Below are the code and all the weights of a small trained network. Each question names an input and a target symbol and asks about switching units off, where a switched-off unit gives its printed mean instead of its output.

import numpy as np


def w(rows, s, z=0):
    codes = np.array(rows[::2]) - 128.0
    scale = np.full(codes.shape[1], s)
    scale[-1] = z or s
    return codes * scale


def f(y):
    return y / 2 * (1 + np.tanh(0.7978845608 * (y + 0.044715 * y**3)))


def softmax(a):
    e = np.exp(a - a.max(-1, keepdims=True))
    return e / e.sum(-1, keepdims=True)


def log_softmax(a):
    a = a - a.max(-1, keepdims=True)
    return a - np.log(np.exp(a).sum(-1, keepdims=True))


def net(x, mask):
    ids = ['ΛΞΩαβδζημπτφψ'.index(c) for c in x.split()]
    T = len(ids)
    res = E[ids] + P[:T]
    q, k, v = (res @ M[0].T for M in (Q, K, V))
    z = softmax(np.where(np.tri(T) > 0, q @ k.T / 2**0.5, -1e9)) @ v
    res = res + np.where(mask[0], z, O[0][:, -1]) @ O[0][:, :-1]
    y = f(res @ A[0][:, :-1].T + A[0][:, -1])
    res = res + np.where(mask[1:9], y, B[0][:, -1]) @ B[0][:, :-1]
    return log_softmax(res[-1] @ U[:, :-1].T + U[:, -1])


Q, K, V, O, A, B = {}, {}, {}, {}, {}, {}
E = w([
[90,112,93],'Λ',
[254,177,137],'Ξ',
[203,90,94],'Ω',
[206,137,114],'α',
[222,140,110],'β',
[203,127,105],'δ',
[161,200,138],'ζ',
[168,175,133],'η',
[191,136,101],'μ',
[30,225,203],'π',
[154,221,142],'τ',
[151,205,151],'φ',
[202,155,116],'ψ',
],0.0089)
P = w([
[119,178,73],'0',
[199,64,124],'1',
[59,151,66],'2',
[106,129,237],'3',
[44,139,70],'4',
[91,2,158],'5',
],0.013)
Q[0] = w([
[194,183,2],'head 1',
[173,198,136],'head 1',
],0.0075)
K[0] = w([
[60,179,2],'head 1',
[220,144,23],'head 1',
],0.0082)
V[0] = w([
[222,118,128],'head 1',
[108,5,82],'head 1',
],0.011)
O[0] = w([
[16,2,45,104],'head 1',
[122,129,94,2],'head 1',
],0.0097,0.0066)
A[0] = w([
[25,171,133,82],'neuron 1',
[125,175,9,199],'neuron 2',
[14,83,85,104],'neuron 3',
[175,158,116,94],'neuron 4',
[39,196,134,157],'neuron 5',
[126,129,195,102],'neuron 6',
[21,154,9,74],'neuron 7',
[174,69,51,255],'neuron 8',
],0.011,0.0054)
B[0] = w([
[156,87,79,194],'neuron 1',
[160,215,150,188],'neuron 2',
[143,254,151,147],'neuron 3',
[123,173,111,129],'neuron 4',
[91,95,66,255],'neuron 5',
[225,49,81,176],'neuron 6',
[216,128,147,167],'neuron 7',
[68,135,155,173],'neuron 8',
],0.0084,0.0069)
U = w([
[142,213,132,224],'Λ',
[76,155,89,172],'Ξ',
[75,134,97,132],'Ω',
[80,126,118,114],'α',
[80,141,146,38],'β',
[97,136,133,16],'δ',
[130,118,133,106],'ζ',
[109,111,130,167],'η',
[112,133,134,5],'μ',
[247,126,164,89],'π',
[168,119,101,10],'τ',
[129,101,136,215],'φ',
[85,132,140,53],'ψ',
],0.016,0.0031)

Each question gives the input, a string of symbols that net reads in full, and the target symbol t.
The units are the heads (2 rows each of Q, K, V and O) and the neurons (one row each of A and B). Each row of codes is followed by its name. A weight is (code - 128) times the scale printed after its matrix; where a second scale follows, it is the last column's (O, A, B and U).
mask holds one flag per unit, heads first, then neurons. A switched-off unit (its flag False) gives its mean, the last column of its rows in O or B, instead of its output. The means were averaged over made-up inputs and are rounded, as every weight is.
A unit's drop is (log p(t) with every unit on - log p(t) with that unit switched off) / (log p(t) with every unit on - log p(t) with every unit switched off).
The circuit of an input: a set's keep is (log p(t) with only the set's units on - log p(t) with every unit switched off) / (log p(t) with every unit on - log p(t) with every unit switched off). Starting from all 9 units, units are removed one at a time, each time the one whose removal leaves the highest keep (on an exact tie, the one counted first), for as long as the keep stays at least 0.8.
units of the circuit, in order: the units of the circuit, biggest drop first
k most important neurons: the k neurons with the biggest drops, biggest first
drop when u is switched off: that unit's drop, to one decimal
input α π Ω, target Λ: units of the circuit, in order => (neuron 2; head 1; neuron 3; neuron 5)
input π α φ ψ α, target Λ: units of the circuit, in order => (neuron 2; head 1)
input φ ψ η ψ π, target Λ: units of the circuit, in order => (neuron 3)
input β η π, target Λ: units of the circuit, in order => (neuron 3; neuron 7)
input ζ Ω Λ, target Λ: units of the circuit, in order => (neuron 2; neuron 3)
input π φ φ π ψ, target Λ: units of the circuit, in order => (head 1; neuron 2)
input π α φ π π δ, target π: 2 most important neurons => (neuron 5; neuron 6)
input φ π φ π Ω, target Λ: 2 most important neurons => (neuron 2; neuron 5)
input ζ φ π π μ, target Λ: drop when head 1 is switched off => 0.2
input β φ η, target Λ: drop when neuron 3 is switched off => 0.3
input π α π π Λ, target Λ: drop when neuron 6 is switched off => 0.0
input φ π φ π α η, target π: drop when neuron 5 is switched off => 0.3
